[[-24 -88  18]
 [-24 -87  20]
 [-52 -37  62]]
:
[[-87  20]
 [-37  62]]

[[ -3  61  70]
 [-73  48 -91]
 [ 99 -28 109]
 [ -1 -46 -14]]
:
[[ 48 -91]
 [-28 109]]

[[ -36 -100  -43    9]
 [ -41  -94   21   17]
 [  16  -59   30   -1]
 [ -39   66   43   15]
 [ -27  -87   21   12]]
:
[[-94  21]
 [-59  30]]

[[ 76 -44  95  13 -23]
 [-18  19 -24   3  37]
 [  6  -4   1 -23 -34]]
:
[[ 19 -24]
 [ -4   1]]

[[  7   1  66 -11]
 [-39 -80 -34 -20]
 [ 12  -1 -20  23]
 [-26 -19 -77  -8]
 [  8 -46  66   9]]
:
[[-80 -34]
 [ -1 -20]]

[[-22  41  21 -24  11]
 [ -5  20  27  -9  10]
 [ 40 -90 -59  49 -41]
 [-33  64  20 -39  47]
 [-13  49  47 -43 -27]]
:
[[ 20  27]
 [-90 -59]]

[[-55 -13  -1  47  71]
 [-11 -22 -22  16  85]
 [-18 -21 -19  22  85]
 [-49 -15  -5  43  76]
 [-25 -20 -16  28  83]]
:
[[-22 -22]
 [-21 -19]]

[[-24  91  38 -43 -30]
 [  4 -63   2  51  40]
 [-75  70  21  20 -18]
 [ 73  -3  16   3  25]
 [-97 -14 -41 -17 -37]]
:
[[-63   2]
 [ 70  21]]

[[ -2  23  -4  59]
 [-72 -94 -69 -52]
 [  7 -39   6  37]
 [-73 -10 -76 -39]
 [ 88 -16  72  18]]
:
[[-94 -69]
 [-39   6]]
---
[[  -1   -1   -2    0   -1    1    0    0]
 [  -8    4   -4    2    1   -2    2   -5]
 [  30   34  -29   -4    9   20  -43    9]
 [  -1   -1   -2    0   -1    0    0    0]
 [  -1   -2   -2    1   -2    1    0    1]
 [  12  -14    7  -13   -1   35   10    4]
 [  31  -28    3   56   29   31  -41   36]
 [   8    9   -9   -2    2    6  -12    4]
 [  12   17    5   -3    2   -4    4  -10]
 [ 100   77  -71  -38  -24   52 -102   12]
 [  -1   -1   -1    1   -2    2    1    0]]
:
[[   0    0    1   -1    0   -2   -1   -1]
 [  -5    2   -2    1    2   -4    4   -8]
 [   9  -43   20    9   -4  -29   34   30]
 [   0    0    0   -1    0   -2   -1   -1]
 [   1    0    1   -2    1   -2   -2   -1]
 [   4   10   35   -1  -13    7  -14   12]
 [  36  -41   31   29   56    3  -28   31]
 [   4  -12    6    2   -2   -9    9    8]
 [ -10    4   -4    2   -3    5   17   12]
 [  12 -102   52  -24  -38  -71   77  100]
 [   0    1    2   -2    1   -1   -1   -1]]

[[  13 -111]
 [  13    7]
 [ 105  -52]
 [  34    7]
 [ -70   32]
 [  14    3]
 [  -9    8]]
:
[[-111   13]
 [   7   13]
 [ -52  105]
 [   7   34]
 [  32  -70]
 [   3   14]
 [   8   -9]]

[[ -3  11  12   5]
 [-21 111 -13   5]
 [-21 111 -13   5]
 [-21 111 -13   5]
 [-21 111 -12   5]
 [-21 111 -13  -7]
 [-21 111 -13   5]
 [  8 -47 -13  -2]
 [-21 111 -13   5]
 [-21 111 -13   5]
 [-21 111 -13   5]]
:
[[  5  12  11  -3]
 [  5 -13 111 -21]
 [  5 -13 111 -21]
 [  5 -13 111 -21]
 [  5 -12 111 -21]
 [ -7 -13 111 -21]
 [  5 -13 111 -21]
 [ -2 -13 -47   8]
 [  5 -13 111 -21]
 [  5 -13 111 -21]
 [  5 -13 111 -21]]

[[ 58 -65  29  -8 -15   1   8]
 [ 56 -35 -18 -13  53 -98  70]
 [ 56  81 -43  59  -7 -56 -10]
 [ 58  82  97 -89  63  22 -20]
 [ 57 100  59  13 -25  20  15]]
:
[[  8   1 -15  -8  29 -65  58]
 [ 70 -98  53 -13 -18 -35  56]
 [-10 -56  -7  59 -43  81  56]
 [-20  22  63 -89  97  82  58]
 [ 15  20 -25  13  59 100  57]]

[[-84  26  73  62  -1 -33  -9]
 [-75   3  22 -43   0 -17 -21]]
:
[[ -9 -33  -1  62  73  26 -84]
 [-21 -17   0 -43  22   3 -75]]

[[-13 -48 -25  82  69 -21 -98 -28 -44]
 [-31 -51 -49   6  -5   5  27  79  84]
 [  6  16  40  99 -97  30  29   3  61]
 [-15  24  -5  17 -14  25  45  16 -15]
 [ 45 -42   1 -76  98  -4 -58  47 -34]
 [  7  -9  45   0 -74  55 107   9  66]
 [ 12 -65 -12  52  20 -10 -26  79  10]
 [ 31  -7  55 -19 -36  27  44 -50  43]]
:
[[-44 -28 -98 -21  69  82 -25 -48 -13]
 [ 84  79  27   5  -5   6 -49 -51 -31]
 [ 61   3  29  30 -97  99  40  16   6]
 [-15  16  45  25 -14  17  -5  24 -15]
 [-34  47 -58  -4  98 -76   1 -42  45]
 [ 66   9 107  55 -74   0  45  -9   7]
 [ 10  79 -26 -10  20  52 -12 -65  12]
 [ 43 -50  44  27 -36 -19  55  -7  31]]

[[  7  -3   0  45   3  10   1  -3  -3]
 [  0  -1  -5  11   3   5   0  -3  -7]
 [  0  -3   0  80   3  -1  -2  -3   0]
 [  0  -1   0  11   3  -1   0 106  -8]]
:
[[ -3  -3   1  10   3  45   0  -3   7]
 [ -7  -3   0   5   3  11  -5  -1   0]
 [  0  -3  -2  -1   3  80   0  -3   0]
 [ -8 106   0  -1   3  11   0  -1   0]]

[[-71  78 -28  83]
 [ 38 -31  17 -86]]
:
[[ 83 -28  78 -71]
 [-86  17 -31  38]]
